Below are the code and all the weights of a small trained network. Each question names an input and a class and asks about switching units off, where a switched-off unit gives its printed mean instead of its output.

import numpy as np


def w(rows, s, z=0):
    codes = np.array(rows[::2]) - 128.0
    scale = np.full(codes.shape[1], s)
    scale[-1] = z or s
    return codes * scale


def f(y):
    return y / 2 * (1 + np.tanh(0.7978845608 * (y + 0.044715 * y**3)))


def log_softmax(a):
    a = a - a.max(-1, keepdims=True)
    return a - np.log(np.exp(a).sum(-1, keepdims=True))


def net(x, mask):
    res = np.array(x, float).reshape(1, 8) / 4 @ E
    y = f(res @ A[0][:, :-1].T + A[0][:, -1])
    res = res + np.where(mask, y, B[0][:, -1]) @ B[0][:, :-1]
    return log_softmax(res[-1] @ U[:, :-1].T + U[:, -1])


A, B = {}, {}
E = w([
[186,79,109,190,136,158,23,7,174,55,70],'x0',
[144,136,134,137,123,112,142,132,117,110,122],'x1',
[50,208,74,144,183,26,128,118,195,132,39],'x2',
[71,178,202,78,175,160,26,203,75,54,77],'x3',
[117,124,125,118,128,144,122,125,142,132,133],'x4',
[131,119,141,138,134,110,128,128,114,133,121],'x5',
[224,228,210,135,209,204,165,97,158,195,98],'x6',
[121,136,116,113,122,146,126,120,139,125,138],'x7',
],0.011)
A[0] = w([
[55,233,105,131,159,65,136,139,157,149,73,97],'N1',
[122,162,163,104,120,144,171,182,113,171,152,59],'N2',
[162,88,200,99,84,199,119,155,73,94,197,115],'N3',
[76,162,122,146,144,50,139,129,208,115,136,102],'N4',
[180,124,167,121,89,178,144,173,94,143,146,73],'N5',
[86,138,151,94,115,132,206,212,100,164,151,51],'N6',
[110,142,139,98,149,135,174,193,83,167,173,58],'N7',
[78,176,153,89,128,128,202,210,93,171,200,42],'N8',
[100,161,190,118,149,173,64,176,105,47,96,152],'N9',
[99,158,159,74,143,143,100,186,88,95,131,85],'N10',
[137,80,160,161,101,169,128,136,109,122,194,135],'N11',
[160,65,208,104,58,198,137,172,83,116,153,128],'N12',
[179,72,117,197,143,175,49,49,165,34,59,11],'N13',
[41,70,64,127,48,100,121,184,107,74,134,63],'N14',
[167,119,61,182,52,104,179,96,181,234,181,101],'N15',
[71,135,113,65,139,110,192,182,85,155,110,49],'N16',
[175,84,198,80,98,175,135,145,40,130,218,111],'N17',
[107,127,129,116,104,102,175,193,137,186,190,63],'N18',
[73,153,190,107,183,153,63,171,94,91,141,146],'N19',
[62,24,93,91,75,81,119,170,84,62,173,75],'N20',
[68,189,172,77,144,150,108,208,39,106,109,120],'N21',
[157,124,125,114,150,104,108,144,163,109,159,57],'N22',
[175,189,225,109,209,189,154,154,164,194,123,76],'N23',
[176,55,120,154,151,169,106,109,140,88,105,1],'N24',
[167,192,198,103,168,175,167,152,136,157,130,54],'N25',
[188,199,194,130,192,150,140,40,113,182,106,85],'N26',
[136,125,169,123,143,138,47,147,132,72,98,123],'N27',
[91,98,118,98,68,98,105,151,90,55,134,70],'N28',
[41,198,94,108,215,67,154,135,192,113,56,97],'N29',
[178,60,74,138,100,90,252,110,181,208,175,154],'N30',
],0.012,0.0055)
B[0] = w([
[207,51,37,93,191,34,183,141,148,209,103,230],'N1',
[147,95,191,137,102,132,76,128,191,63,118,181],'N2',
[179,99,70,80,168,102,142,175,164,222,81,224],'N3',
[180,98,44,75,154,90,179,158,136,161,116,191],'N4',
[163,106,68,145,173,70,168,145,129,161,91,180],'N5',
[157,76,169,127,84,123,55,90,190,71,107,202],'N6',
[107,88,139,115,125,93,67,51,173,103,109,188],'N7',
[171,85,178,99,66,119,46,73,185,55,111,219],'N8',
[84,157,137,92,49,168,188,31,53,180,68,213],'N9',
[73,154,144,81,96,204,196,71,76,118,72,187],'N10',
[180,119,73,139,186,44,157,137,120,156,84,189],'N11',
[187,103,33,71,168,77,168,187,145,198,85,222],'N12',
[167,53,152,119,52,105,43,80,209,13,110,215],'N13',
[54,212,89,217,217,114,79,201,126,127,198,217],'N14',
[70,142,186,100,108,200,224,92,61,154,101,232],'N15',
[179,63,164,146,78,146,57,130,156,70,154,191],'N16',
[177,72,42,60,188,83,180,151,153,202,94,230],'N17',
[136,118,147,109,107,137,38,81,195,53,116,190],'N18',
[120,169,121,157,88,191,189,63,47,134,74,206],'N19',
[61,230,107,180,166,89,92,208,105,97,221,229],'N20',
[92,176,197,144,56,185,222,76,50,99,73,223],'N21',
[112,104,113,114,117,140,126,127,140,128,124,123],'N22',
[65,238,107,210,215,137,97,193,131,78,219,228],'N23',
[170,87,142,127,108,103,59,91,172,97,103,165],'N24',
[72,170,101,216,184,108,110,191,123,110,221,198],'N25',
[43,186,112,199,169,117,74,179,108,90,208,217],'N26',
[82,140,182,96,92,162,190,49,131,120,112,182],'N27',
[78,150,152,190,147,121,138,184,147,123,223,189],'N28',
[235,69,87,95,179,70,155,196,165,250,81,242],'N29',
[47,171,212,110,44,218,228,56,2,142,72,250],'N30',
],0.0095,0.024)
U = w([
[98,152,173,128,63,188,222,60,34,156,97,254],'0',
[235,69,65,100,187,96,158,180,154,231,106,75],'1',
[70,224,123,200,189,129,63,206,118,97,207,36],'2',
[189,66,150,123,76,130,8,55,189,24,98,122],'3',
],0.011,0.0078)

Each question gives the input, the list of numbers given to net, and the class t.
The units are the neurons (one row each of A and B). Each row of codes is followed by its name. A weight is (code - 128) times the scale printed after its matrix; where a second scale follows, it is the last column's (A, B and U).
mask holds one flag per neuron, in row order. A switched-off neuron (its flag False) gives its mean, the last column of its row in B, instead of its output. The means were averaged over made-up inputs and are rounded, as every weight is.
A unit's drop is (log p(t) with every unit on - log p(t) with that unit switched off) / (log p(t) with every unit on - log p(t) with every unit switched off).
The circuit of an input: a set's keep is (log p(t) with only the set's units on - log p(t) with every unit switched off) / (log p(t) with every unit on - log p(t) with every unit switched off). Starting from the 12 units with the biggest drops (on a tie, the unit counted first), units are removed one at a time, each time the one whose removal leaves the highest keep (on an exact tie, the one counted first), for as long as the keep stays at least 0.8.
units of the circuit, in order: the units of the circuit, biggest drop first
top k neurons: the k neurons with the biggest drops, biggest first
drop of u: that unit's drop, to one decimal
input [-5,-1,5,8,-8,-5,-6,0], class 0: units of the circuit, in order => (N21)
input [7,1,6,5,1,-4,0,4], class 3: top 4 neurons => (N13; N17; N12; N3)
input [-6,-3,-6,-3,2,-6,-8,-3], class 2: top 2 neurons => (N20; N14)
input [-5,2,-4,-3,-2,8,5,7], class 2: top 4 neurons => (N23; N25; N29; N13)
input [-1,-6,1,-5,-6,8,5,-5], class 0: top 4 neurons => (N30; N15; N20; N14)
input [-7,6,-8,-1,-6,-5,-3,-4], class 1: top 3 neurons => (N17; N12; N3)
input [3,4,8,7,3,4,-8,-2], class 1: top 2 neurons => (N29; N1)
input [-7,8,-2,-6,-8,-4,5,6], class 3: top 3 neurons => (N8; N18; N6)
input [7,6,-3,-4,4,-6,-7,4], class 2: top 3 neurons => (N20; N14; N8)
input [-7,1,-2,-8,7,5,2,-5], class 0: top 2 neurons => (N30; N15)
input [6,7,3,-5,-1,6,3,5], class 3: top 3 neurons => (N13; N21; N9)
input [0,3,-1,-2,-8,-4,2,5], class 0: top 2 neurons => (N20; N14)
input [-3,6,-8,6,6,0,-3,0], class 1: top 2 neurons => (N17; N12)
input [5,3,3,-7,2,2,8,-1], class 2: units of the circuit, in order => (N26)
input [-7,7,4,-2,0,1,6,-5], class 3: top 2 neurons => (N8; N6)
input [-6,6,3,-8,2,3,4,5], class 0: drop of N30 => 3.9
input [-2,0,-4,-8,-8,5,6,7], class 0: drop of N30 => 4.1
input [-1,3,0,4,4,-4,7,-5], class 2: drop of N23 => 0.2
input [7,7,4,-5,0,-3,-8,3], class 2: drop of N14 => 0.5
input [-6,0,5,-8,0,-7,-3,-6], class 0: top neuron => (N30)
